Here is a tiny trained network, its code and every weight. The questions are about switching its units off for an input and a target symbol, where a switched-off unit gives its printed mean instead of its output.

import numpy as np


def w(rows, s, z=0):
    codes = np.array(rows[::2]) - 128.0
    scale = np.full(codes.shape[1], s)
    scale[-1] = z or s
    return codes * scale


def f(y):
    return y / 2 * (1 + np.tanh(0.7978845608 * (y + 0.044715 * y**3)))


def softmax(a):
    e = np.exp(a - a.max(-1, keepdims=True))
    return e / e.sum(-1, keepdims=True)


def log_softmax(a):
    a = a - a.max(-1, keepdims=True)
    return a - np.log(np.exp(a).sum(-1, keepdims=True))


def net(x, mask):
    ids = ['ΛΞΠΨβδεζηθτ'.index(c) for c in x.split()]
    T = len(ids)
    res = E[ids] + P[:T]
    u = 0
    for l in range(2):
        q, k, v = (res @ M[l].T for M in (Q, K, V))
        z = softmax(np.where(np.tri(T) > 0, q @ k.T / 2**0.5, -1e9)) @ v
        res = res + np.where(mask[u], z, O[l][:, -1]) @ O[l][:, :-1]
        u += 1
        y = f(res @ A[l][:, :-1].T + A[l][:, -1])
        res = res + np.where(mask[u : u + 16], y, B[l][:, -1]) @ B[l][:, :-1]
        u += 16
    return log_softmax(res[-1] @ U[:, :-1].T + U[:, -1])


Q, K, V, O, A, B = {}, {}, {}, {}, {}, {}
E = w([
[147,189,171,79,216,97,118,142,72,176,186,194],'Λ',
[178,145,82,187,146,178,143,100,78,83,69,114],'Ξ',
[115,204,105,76,93,147,58,111,90,98,186,100],'Π',
[96,93,46,153,178,37,45,196,61,105,97,104],'Ψ',
[178,67,188,168,228,212,153,196,179,153,190,39],'β',
[79,79,193,124,111,110,60,114,63,55,132,187],'δ',
[201,85,221,134,106,77,151,176,51,87,99,33],'ε',
[136,209,165,138,75,224,176,109,191,95,104,63],'ζ',
[40,170,87,150,141,163,77,45,107,199,100,55],'η',
[49,99,97,254,235,60,167,105,180,73,193,166],'θ',
[80,202,177,152,191,125,160,96,155,170,72,158],'τ',
],0.0068)
P = w([
[84,62,99,128,83,143,161,79,127,167,86,164],'0',
[125,216,189,198,231,150,79,118,63,83,127,114],'1',
[124,218,190,196,247,153,80,109,71,80,126,111],'2',
[122,212,183,196,250,151,75,120,74,69,133,104],'3',
[124,210,186,190,243,141,72,116,62,81,131,102],'4',
[125,218,189,193,254,161,69,122,57,87,134,100],'5',
[114,221,191,204,242,145,75,123,59,81,127,101],'6',
],0.0033)
Q[0] = w([
[118,243,246,225,254,151,45,111,31,24,147,83],'L0H0',
[138,13,10,31,2,105,211,145,225,232,109,172],'L0H0',
],0.0066)
K[0] = w([
[98,2,51,57,13,117,214,115,202,237,127,166],'L0H0',
[158,254,205,199,243,140,42,141,54,19,129,89],'L0H0',
],0.0057)
V[0] = w([
[12,213,3,79,84,93,3,36,69,166,114,172],'L0H0',
[112,73,14,230,155,93,139,123,144,74,104,119],'L0H0',
],0.0048)
O[0] = w([
[179,149,151,231,74,38,147,1,99,178,211,73,253],'L0H0',
[224,201,40,200,77,88,245,182,72,39,86,147,210],'L0H0',
],0.0044,0.00079)
A[0] = w([
[110,77,181,146,73,47,52,96,61,88,157,125,211],'L0N0',
[60,180,138,171,160,196,153,53,159,216,62,90,210],'L0N1',
[41,53,183,177,149,50,91,91,102,68,181,215,213],'L0N2',
[190,130,68,207,139,22,134,104,67,156,145,36,204],'L0N3',
[102,210,139,194,127,182,203,47,162,157,72,98,218],'L0N4',
[185,113,174,152,152,68,142,176,52,82,37,96,195],'L0N5',
[125,171,114,174,110,202,142,39,125,164,113,61,212],'L0N6',
[30,117,198,125,204,104,93,111,110,173,120,214,213],'L0N7',
[66,149,147,190,225,156,199,130,232,147,106,164,227],'L0N8',
[103,175,183,118,200,68,131,108,102,215,158,211,194],'L0N9',
[163,132,41,154,140,174,131,140,67,55,36,151,239],'L0N10',
[185,159,89,159,121,165,157,125,67,41,65,157,216],'L0N11',
[142,213,131,135,173,55,110,107,76,138,197,173,193],'L0N12',
[87,91,185,116,193,212,2,139,110,148,167,66,255],'L0N13',
[161,197,156,157,90,206,129,79,130,104,159,28,211],'L0N14',
[68,134,69,83,154,142,36,187,65,56,107,135,249],'L0N15',
],0.0066,0.0034)
B[0] = w([
[108,72,136,121,103,69,12,83,59,90,141,134,189],'L0N0',
[75,199,140,169,168,160,151,55,162,193,78,70,213],'L0N1',
[46,66,157,176,162,76,65,108,98,90,163,195,190],'L0N2',
[173,126,51,158,125,51,129,133,79,142,172,57,228],'L0N3',
[107,219,143,185,124,155,191,63,154,150,94,88,232],'L0N4',
[186,99,157,152,133,89,135,182,47,94,74,97,220],'L0N5',
[147,188,111,168,120,169,147,35,132,147,126,73,222],'L0N6',
[53,104,180,109,217,90,69,129,146,172,117,192,201],'L0N7',
[34,164,144,204,228,150,193,155,201,166,112,134,198],'L0N8',
[124,160,180,99,217,51,122,112,143,194,157,187,191],'L0N9',
[163,133,49,149,126,166,136,150,81,82,53,139,242],'L0N10',
[179,156,90,159,118,157,157,133,75,58,75,141,239],'L0N11',
[146,200,124,107,172,52,113,114,105,121,174,167,225],'L0N12',
[134,88,148,95,203,194,2,129,149,143,148,93,254],'L0N13',
[165,200,144,140,104,186,129,76,144,96,158,66,237],'L0N14',
[112,129,61,71,139,157,32,179,98,79,116,161,226],'L0N15',
],0.0054)
Q[1] = w([
[116,30,109,27,16,103,253,172,224,209,158,185],'L1H0',
[144,227,140,231,239,145,5,88,28,41,104,76],'L1H0',
],0.0053)
K[1] = w([
[157,251,180,194,237,139,39,137,82,36,165,75],'L1H0',
[98,5,73,69,17,122,223,114,179,221,85,180],'L1H0',
],0.003)
V[1] = w([
[192,22,80,81,37,63,30,191,19,12,133,183],'L1H0',
[232,196,41,173,11,206,204,109,90,79,61,2],'L1H0',
],0.0043)
O[1] = w([
[18,109,155,39,207,114,223,77,48,43,137,31,1],'L1H0',
[47,165,150,173,58,175,145,207,4,189,195,137,163],'L1H0',
],0.0038,0.0056)
A[1] = w([
[56,125,164,68,173,148,180,115,102,63,104,82,165],'L1N0',
[107,175,111,188,101,159,141,234,94,151,204,190,216],'L1N1',
[144,124,97,136,129,199,75,252,186,170,56,193,181],'L1N2',
[128,115,96,155,61,133,83,85,115,85,148,217,127],'L1N3',
[123,96,90,131,161,42,107,194,81,158,165,118,144],'L1N4',
[128,155,35,33,105,148,81,126,122,90,194,103,186],'L1N5',
[90,174,242,133,137,206,195,119,218,178,106,104,155],'L1N6',
[130,153,122,162,71,44,123,75,96,183,215,86,160],'L1N7',
[138,156,66,150,173,78,138,119,123,104,78,160,251],'L1N8',
[53,175,174,61,139,169,178,180,60,96,118,121,159],'L1N9',
[208,120,126,127,138,125,75,102,250,102,48,149,130],'L1N10',
[136,141,97,148,82,253,147,72,164,129,58,63,153],'L1N11',
[116,165,100,4,165,182,102,128,120,55,121,116,244],'L1N12',
[177,104,137,68,163,92,141,65,216,53,109,71,130],'L1N13',
[45,173,177,123,150,92,212,104,102,143,97,124,104],'L1N14',
[87,110,152,55,172,129,186,105,105,56,119,62,170],'L1N15',
],0.0051,0.0015)
B[1] = w([
[148,44,179,194,76,102,96,121,184,93,114,155,172],'L1N0',
[127,139,120,139,116,163,213,172,199,62,209,174,240],'L1N1',
[122,54,86,142,138,75,160,214,184,175,117,2,189],'L1N2',
[102,102,154,214,106,205,83,142,175,153,80,191,159],'L1N3',
[46,131,136,4,174,127,180,204,66,106,147,106,167],'L1N4',
[120,184,51,143,41,118,78,138,210,125,174,116,155],'L1N5',
[52,142,160,93,55,151,78,217,131,161,111,103,190],'L1N6',
[125,146,61,23,84,79,55,75,127,105,178,88,192],'L1N7',
[136,138,68,133,173,70,177,117,143,115,69,168,219],'L1N8',
[178,136,201,70,44,124,83,143,116,102,82,200,203],'L1N9',
[123,222,196,42,91,61,170,213,85,159,100,140,254],'L1N10',
[59,153,138,75,209,205,171,126,28,114,133,162,232],'L1N11',
[132,99,70,114,76,112,91,73,192,4,185,178,196],'L1N12',
[106,151,146,119,168,147,219,196,180,99,238,178,207],'L1N13',
[189,152,190,151,60,31,122,159,160,175,52,110,171],'L1N14',
[138,32,166,197,96,96,124,142,196,93,148,134,165],'L1N15',
],0.0044,0.008)
U = w([
[191,162,172,3,189,106,166,124,133,151,164,208,52],'Λ',
[185,137,57,178,170,158,180,84,100,103,68,175,251],'Ξ',
[160,163,66,117,33,131,83,86,197,114,211,153,128],'Π',
[59,96,21,42,149,94,128,199,132,138,81,68,60],'Ψ',
[137,49,149,181,170,212,140,189,174,168,213,67,181],'β',
[90,47,193,131,102,172,58,93,114,97,76,209,135],'δ',
[204,78,197,112,53,50,143,153,99,111,108,39,84],'ε',
[69,172,166,88,87,180,183,172,92,111,160,139,115],'ζ',
[76,126,107,110,186,130,68,38,80,194,128,39,202],'η',
[75,77,107,197,165,81,207,105,197,90,193,150,64],'θ',
[161,155,179,157,73,67,113,152,169,193,38,149,75],'τ',
],0.0053,0.0013)

Each question gives the input, a string of symbols that net reads in full, and the target symbol t.
The units are the heads (2 rows each of Q, K, V and O) and the neurons (one row each of A and B). Each row of codes is followed by its name. A weight is (code - 128) times the scale printed after its matrix; where a second scale follows, it is the last column's (O, A, B and U).
mask holds one flag per unit, layer by layer, with each layer's heads first. A switched-off unit (its flag False) gives its mean, the last column of its rows in O or B, instead of its output. The means were averaged over made-up inputs and are rounded, as every weight is.
A unit's drop is (log p(t) with every unit on - log p(t) with that unit switched off) / (log p(t) with every unit on - log p(t) with every unit switched off).
The circuit of an input: a set's keep is (log p(t) with only the set's units on - log p(t) with every unit switched off) / (log p(t) with every unit on - log p(t) with every unit switched off). Starting from the 12 units with the biggest drops (on a tie, the unit counted first), units are removed one at a time, each time the one whose removal leaves the highest keep (on an exact tie, the one counted first), for as long as the keep stays at least 0.8.
circuit, biggest first: the units of the circuit, biggest drop first
most important unit: the unit with the biggest drop
top k neurons: the k neurons with the biggest drops, biggest first
top k neurons in layer l: the k neurons of layer l with the biggest drops, biggest first
drop of u: that unit's drop, to one decimal
input η θ ζ Ξ δ Π Ξ, target Π: top neuron : L1N7
input θ Ξ Π Π Ξ Λ δ, target Ξ: circuit, biggest first : L0H0; L0N11; L1N6
input Ξ Π Ψ Ξ τ, target ζ: circuit, biggest first : L1H0; L0H0; L0N10; L0N13
input Ξ Π Π Ξ η, target ζ: circuit, biggest first : L1H0; L0H0; L0N7; L0N10
input Ξ β β Ξ δ, target ζ: top 3 neurons : L1N4; L1N1; L0N13
input δ ε Ψ ζ τ Ξ, target θ: top 2 neurons in layer 0 : L0N0; L0N2
input δ θ τ Ψ Π ε β, target θ: top 4 neurons in layer 1 : L1N13; L1N15; L1N12; L1N0
input Λ Π ζ Ξ ε τ τ, target Λ: top 2 neurons : L1N13; L0N14
input τ δ δ, target τ: top 2 neurons : L1N10; L1N2
input Λ δ Ξ ε Π, target Λ: top 2 neurons : L1N10; L1N13
input δ β τ ζ Ξ Ξ τ, target τ: top 2 neurons in layer 1 : L1N14; L1N6
input Π Ξ Π θ Π, target Π: top 2 neurons in layer 1 : L1N5; L1N11
input Λ Ψ Ξ Ξ η, target Λ: top 2 neurons in layer 0 : L0N9; L0N7
input τ Π Λ θ, target τ: most important unit : L1H0
input ε β τ θ Ξ β, target δ: top 2 neurons in layer 1 : L1N9; L1N0
input θ Ξ τ Ψ Π β Ψ, target Ψ: top 2 neurons : L1N4; L0N15
input Ψ τ η ε Ξ δ, target ε: top 2 neurons in layer 1 : L1N14; L1N11
input Ξ Ξ δ Ξ Ξ τ, target τ: top 2 neurons : L1N14; L1N11
input β Ξ Ψ Ξ Ξ η Ξ, target Ψ: top 2 neurons in layer 0 : L0N15; L0N8
input δ θ Ψ, target θ: top neuron in layer 0 : L0N2
input Λ ζ ε Ξ Ψ, target Ψ: top 2 neurons : L0N15; L1N4
input η Π δ Λ τ, target Π: top 3 neurons in layer 1 : L1N7; L1N1; L1N10
input ε Ξ Ξ Ξ Ψ ε, target δ: drop of L0H0 : 1.1
input Π η δ η Π, target η: drop of L0H0 : 0.9
input Ξ β ε θ, target ζ: drop of L1N11 : -0.1
input Λ δ δ, target Λ: top 2 neurons : L1N10; L0N9
input δ Ξ Π, target θ: drop of L1N15 : 0.2
input ζ Π τ ε ζ, target β: top neuron : L1N2
